Here is a tiny trained network, its code and every weight. The questions are about switching its units off for an input and a target symbol, where a switched-off unit gives its printed mean instead of its output.

import numpy as np


def w(rows, s, z=0):
    codes = np.array(rows[::2]) - 128.0
    scale = np.full(codes.shape[1], s)
    scale[-1] = z or s
    return codes * scale


def norm(h):
    return h / np.sqrt((h * h).mean(-1, keepdims=True) + 1e-5)


def softmax(a):
    e = np.exp(a - a.max(-1, keepdims=True))
    return e / e.sum(-1, keepdims=True)


def log_softmax(a):
    a = a - a.max(-1, keepdims=True)
    return a - np.log(np.exp(a).sum(-1, keepdims=True))


def net(x, mask):
    ids = ['αεζηθλμξπστφψω'.index(c) for c in x.split()]
    T = len(ids)
    res = E[ids] + P[:T]
    u = 0
    for l in range(2):
        r = norm(res)
        for j in range(3):
            rows = slice(3 * j, 3 * j + 3)
            q, k, v = (r @ M[l][rows].T for M in (Q, K, V))
            z = softmax(np.where(np.tri(T) > 0, q @ k.T / 3**0.5, -1e9)) @ v
            o = O[l][rows]
            res = res + np.where(mask[u + j], z, o[:, -1]) @ o[:, :-1]
        u += 3
    return log_softmax(norm(res)[-1] @ U[:, :-1].T + U[:, -1])


Q, K, V, O = {}, {}, {}, {}
E = w([
[122,89,98],'α',
[137,156,158],'ε',
[120,88,95],'ζ',
[121,88,96],'η',
[121,89,98],'θ',
[121,88,97],'λ',
[124,168,147],'μ',
[132,172,147],'ξ',
[152,133,177],'π',
[94,226,7],'σ',
[71,177,150],'τ',
[107,94,151],'φ',
[126,115,175],'ψ',
[223,125,88],'ω',
],0.02)
P = w([
[6,253,172],'0',
[17,229,150],'1',
[1,195,149],'2',
[13,179,137],'3',
[27,163,126],'4',
[39,149,119],'5',
[52,137,114],'6',
[70,120,108],'7',
[87,108,107],'8',
[110,92,99],'9',
[134,79,101],'10',
[166,61,95],'11',
[186,70,81],'12',
[200,104,73],'13',
],0.0028)
Q[0] = w([
[101,119,120],'0.h1',
[150,143,102],'0.h1',
[135,107,91],'0.h1',
[72,58,179],'0.h2',
[130,13,62],'0.h2',
[79,71,159],'0.h2',
[134,136,73],'0.h3',
[58,49,6],'0.h3',
[110,201,55],'0.h3',
],0.025)
K[0] = w([
[141,97,125],'0.h1',
[149,167,111],'0.h1',
[155,143,83],'0.h1',
[101,84,208],'0.h2',
[215,29,137],'0.h2',
[109,85,188],'0.h2',
[182,143,97],'0.h3',
[108,234,3],'0.h3',
[184,90,10],'0.h3',
],0.023)
V[0] = w([
[170,134,94],'0.h1',
[101,115,160],'0.h1',
[165,35,194],'0.h1',
[127,124,127],'0.h2',
[103,145,37],'0.h2',
[145,247,104],'0.h2',
[162,49,230],'0.h3',
[138,79,238],'0.h3',
[134,129,99],'0.h3',
],0.013)
O[0] = w([
[97,118,125,66],'0.h1',
[152,139,133,165],'0.h1',
[146,210,208,60],'0.h1',
[127,133,127,130],'0.h2',
[94,145,55,198],'0.h2',
[117,6,96,115],'0.h2',
[153,21,187,1],'0.h3',
[129,11,124,83],'0.h3',
[137,154,154,110],'0.h3',
],0.015,0.0025)
Q[1] = w([
[180,128,15],'1.h1',
[119,104,45],'1.h1',
[122,116,88],'1.h1',
[6,125,158],'1.h2',
[105,93,126],'1.h2',
[217,101,152],'1.h2',
[81,141,142],'1.h3',
[110,101,138],'1.h3',
[67,123,150],'1.h3',
],0.022)
K[1] = w([
[238,44,87],'1.h1',
[185,94,47],'1.h1',
[149,116,97],'1.h1',
[6,119,197],'1.h2',
[102,81,94],'1.h2',
[235,86,94],'1.h2',
[158,137,102],'1.h3',
[108,167,114],'1.h3',
[142,162,96],'1.h3',
],0.019)
V[1] = w([
[87,88,121],'1.h1',
[160,114,165],'1.h1',
[78,132,169],'1.h1',
[209,107,114],'1.h2',
[139,187,140],'1.h2',
[87,109,181],'1.h2',
[5,85,176],'1.h3',
[133,121,90],'1.h3',
[45,168,144],'1.h3',
],0.022)
O[1] = w([
[112,107,89,163],'1.h1',
[122,178,113,14],'1.h1',
[81,132,132,68],'1.h1',
[167,171,84,2],'1.h2',
[137,70,116,230],'1.h2',
[70,138,131,24],'1.h2',
[5,102,208,98],'1.h3',
[158,155,143,190],'1.h3',
[22,164,153,222],'1.h3',
],0.024,0.0048)
U = w([
[134,197,123,182],'α',
[128,110,123,40],'ε',
[128,158,127,105],'ζ',
[130,154,127,110],'η',
[132,155,128,93],'θ',
[125,166,114,192],'λ',
[115,98,108,70],'μ',
[106,51,47,77],'ξ',
[159,68,179,136],'π',
[114,138,44,1],'σ',
[1,102,168,85],'τ',
[119,165,224,177],'φ',
[145,110,241,207],'ψ',
[253,110,113,186],'ω',
],0.015,0.0049)

Each question gives the input, a string of symbols that net reads in full, and the target symbol t.
The units are the heads (3 rows each of Q, K, V and O). Each row of codes is followed by its name. A weight is (code - 128) times the scale printed after its matrix; where a second scale follows, it is the last column's (O and U).
mask holds one flag per head, layer by layer. A switched-off head (its flag False) gives its mean, the last column of its rows in O, instead of its output. The means were averaged over made-up inputs and are rounded, as every weight is.
A unit's drop is (log p(t) with every unit on - log p(t) with that unit switched off) / (log p(t) with every unit on - log p(t) with every unit switched off).
The circuit of an input: a set's keep is (log p(t) with only the set's units on - log p(t) with every unit switched off) / (log p(t) with every unit on - log p(t) with every unit switched off). Starting from all 6 units, units are removed one at a time, each time the one whose removal leaves the highest keep (on an exact tie, the one counted first), for as long as the keep stays at least 0.8.
units of the circuit, in order: the units of the circuit, biggest drop first
most important unit: the unit with the biggest drop
heads that matter: for each layer, one digit per head in row order, 1 if its drop is at least 0.15 and else 0, layers parted by /
drop of u: that unit's drop, to one decimal
input φ θ ζ, target φ: units of the circuit, in order -> [0.h2]
input ε ψ α α ψ λ ξ ξ τ τ ξ ζ φ α, target φ: heads that matter -> 010 / 100
input α λ τ π α α τ π ψ α ω λ ψ, target ω: units of the circuit, in order -> [1.h2, 0.h2]
input φ α α α α ω ψ ξ α ε ψ ε α, target ψ: units of the circuit, in order -> [0.h2, 0.h3, 1.h3]
input λ ε τ λ, target τ: heads that matter -> 000 / 011
input ε α ξ α ξ ψ λ, target ψ: heads that matter -> 010 / 000
input ξ α ξ τ α, target τ: heads that matter -> 010 / 011
input α φ π ξ θ λ ζ ξ ω ω ε, target ω: heads that matter -> 000 / 011
input ζ τ μ ξ α λ μ α μ α τ α ω ψ, target ω: units of the circuit, in order -> [1.h2, 0.h1]
input α π α ψ ε ψ η, target ψ: heads that matter -> 011 / 001
input τ θ η, target τ: heads that matter -> 000 / 111
input τ ζ α α ξ α ζ λ ξ, target ξ: heads that matter -> 110 / 000
input λ α π α ψ α ω μ θ, target ω: heads that matter -> 010 / 011
input ξ η ε ω ξ ξ, target ω: most important unit -> 1.h3
input ξ ξ ω τ α, target ω: heads that matter -> 101 / 101
input ε α ω λ τ, target ω: heads that matter -> 011 / 101
input α τ π θ ξ π ψ ω η, target ω: heads that matter -> 101 / 001
input α ξ ψ ζ μ ξ ψ α φ, target ψ: drop of 1.h1 -> -0.2
input α α τ α ζ, target τ: drop of 0.h2 -> -0.4
input α τ τ ζ, target τ: drop of 1.h1 -> 0.1
input α θ τ η α α ξ, target ξ: most important unit -> 0.h2
